Below are the code and all the weights of a small trained network. Each question names an input and a class and asks about switching units off, where a switched-off unit gives its printed mean instead of its output.

import numpy as np


def w(rows, s, z=0):
    codes = np.array(rows[::2]) - 128.0
    scale = np.full(codes.shape[1], s)
    scale[-1] = z or s
    return codes * scale


def f(y):
    return y / 2 * (1 + np.tanh(0.7978845608 * (y + 0.044715 * y**3)))


def log_softmax(a):
    a = a - a.max(-1, keepdims=True)
    return a - np.log(np.exp(a).sum(-1, keepdims=True))


def net(x, mask):
    res = np.array(x, float).reshape(1, 3) / 4 @ E
    y = f(res @ A[0][:, :-1].T + A[0][:, -1])
    res = res + np.where(mask, y, B[0][:, -1]) @ B[0][:, :-1]
    return log_softmax(res[-1] @ U[:, :-1].T + U[:, -1])


A, B = {}, {}
E = w([
[212,71,254,55,124,222,212,196,172,150],'x0',
[147,54,229,179,15,52,157,62,21,60],'x1',
[200,48,81,130,170,105,88,94,252,65],'x2',
],0.0071)
A[0] = w([
[46,196,174,128,97,161,183,175,52,243,127],'N0',
[199,93,207,79,126,174,188,159,164,132,125],'N1',
[92,126,222,185,46,116,165,92,100,87,112],'N2',
[191,61,109,124,131,112,103,102,255,51,137],'N3',
[209,82,171,90,129,172,171,156,157,123,114],'N4',
[81,152,46,219,153,69,69,58,137,56,125],'N5',
[117,164,74,39,170,183,120,202,152,211,144],'N6',
[113,225,113,147,189,182,91,134,160,144,101],'N7',
[227,83,112,66,71,174,191,215,112,151,114],'N8',
[99,135,67,92,168,166,135,184,187,126,94],'N9',
[176,88,156,112,107,113,122,67,95,41,95],'N10',
[177,63,171,167,81,83,184,92,66,64,128],'N11',
[173,112,120,161,153,128,120,141,122,167,255],'N12',
],0.0076,0.0094)
B[0] = w([
[248,126,180,117,159,124,127,67,143,200,210],'N0',
[100,135,80,90,101,110,86,142,96,147,199],'N1',
[145,108,96,84,153,143,150,132,126,99,193],'N2',
[220,135,201,113,165,132,109,81,166,165,214],'N3',
[110,154,100,91,90,49,74,147,83,173,182],'N4',
[128,185,93,83,97,106,95,107,79,150,249],'N5',
[128,100,120,75,135,149,169,140,107,69,229],'N6',
[104,84,107,86,129,105,148,130,96,102,185],'N7',
[96,152,111,116,97,61,104,151,83,136,181],'N8',
[97,72,126,84,179,97,160,123,96,111,180],'N9',
[117,111,138,102,158,107,178,119,148,110,170],'N10',
[118,106,113,72,161,153,158,169,116,92,213],'N11',
[140,128,160,110,93,233,106,153,143,100,224],'N12',
],0.012,0.011)
U = w([
[88,192,71,81,21,73,61,152,89,158,127],'0',
[112,60,119,74,171,148,225,167,135,21,112],'1',
[220,130,212,109,180,125,125,84,175,206,117],'2',
[123,158,175,137,36,255,105,187,178,86,248],'3',
[27,132,168,184,136,109,150,150,158,158,105],'4',
[112,123,143,183,117,121,150,166,191,132,99],'5',
[56,147,150,193,102,125,156,172,161,142,104],'6',
],0.0093,0.014)

Each question gives the input, the list of numbers given to net, and the class t.
The units are the neurons (one row each of A and B). Each row of codes is followed by its name. A weight is (code - 128) times the scale printed after its matrix; where a second scale follows, it is the last column's (A, B and U).
mask holds one flag per neuron, in row order. A switched-off neuron (its flag False) gives its mean, the last column of its row in B, instead of its output. The means were averaged over made-up inputs and are rounded, as every weight is.
A unit's drop is (log p(t) with every unit on - log p(t) with that unit switched off) / (log p(t) with every unit on - log p(t) with every unit switched off).
The circuit of an input: a set's keep is (log p(t) with only the set's units on - log p(t) with every unit switched off) / (log p(t) with every unit on - log p(t) with every unit switched off). Starting from the 12 units with the biggest drops (on a tie, the unit counted first), units are removed one at a time, each time the one whose removal leaves the highest keep (on an exact tie, the one counted first), for as long as the keep stays at least 0.8.
circuit, biggest first: the units of the circuit, biggest drop first
most important unit: the unit with the biggest drop
k most important neurons: the k neurons with the biggest drops, biggest first
drop when u is switched off: that unit's drop, to one decimal
input [0,-3,-2], class 3: most important unit -> N11
input [6,-7,-6], class 1: 2 most important neurons -> [N6 N5]
input [-6,7,8], class 2: 3 most important neurons -> [N3 N6 N5]
input [0,3,-1], class 3: 3 most important neurons -> [N6 N9 N7]
input [-3,-1,-3], class 3: circuit, biggest first -> [N4 N8 N9]
input [8,-7,7], class 0: 3 most important neurons -> [N4 N1 N8]
input [-4,-5,-4], class 1: 2 most important neurons -> [N6 N3]
input [3,3,-3], class 3: 3 most important neurons -> [N5 N3 N9]
input [7,-2,-6], class 0: 2 most important neurons -> [N8 N1]
input [6,-5,0], class 0: 3 most important neurons -> [N4 N1 N8]
input [2,-1,-2], class 3: 2 most important neurons -> [N3 N5]
input [-4,8,-7], class 1: 3 most important neurons -> [N11 N2 N3]
input [0,5,-4], class 1: 3 most important neurons -> [N3 N11 N2]
input [-3,-6,-8], class 2: most important neuron -> [N0]
input [-1,2,7], class 2: drop when N3 is switched off -> 0.7
input [3,6,-8], class 2: drop when N6 is switched off -> 0.2
input [5,-2,5], class 0: drop when N4 is switched off -> 0.7
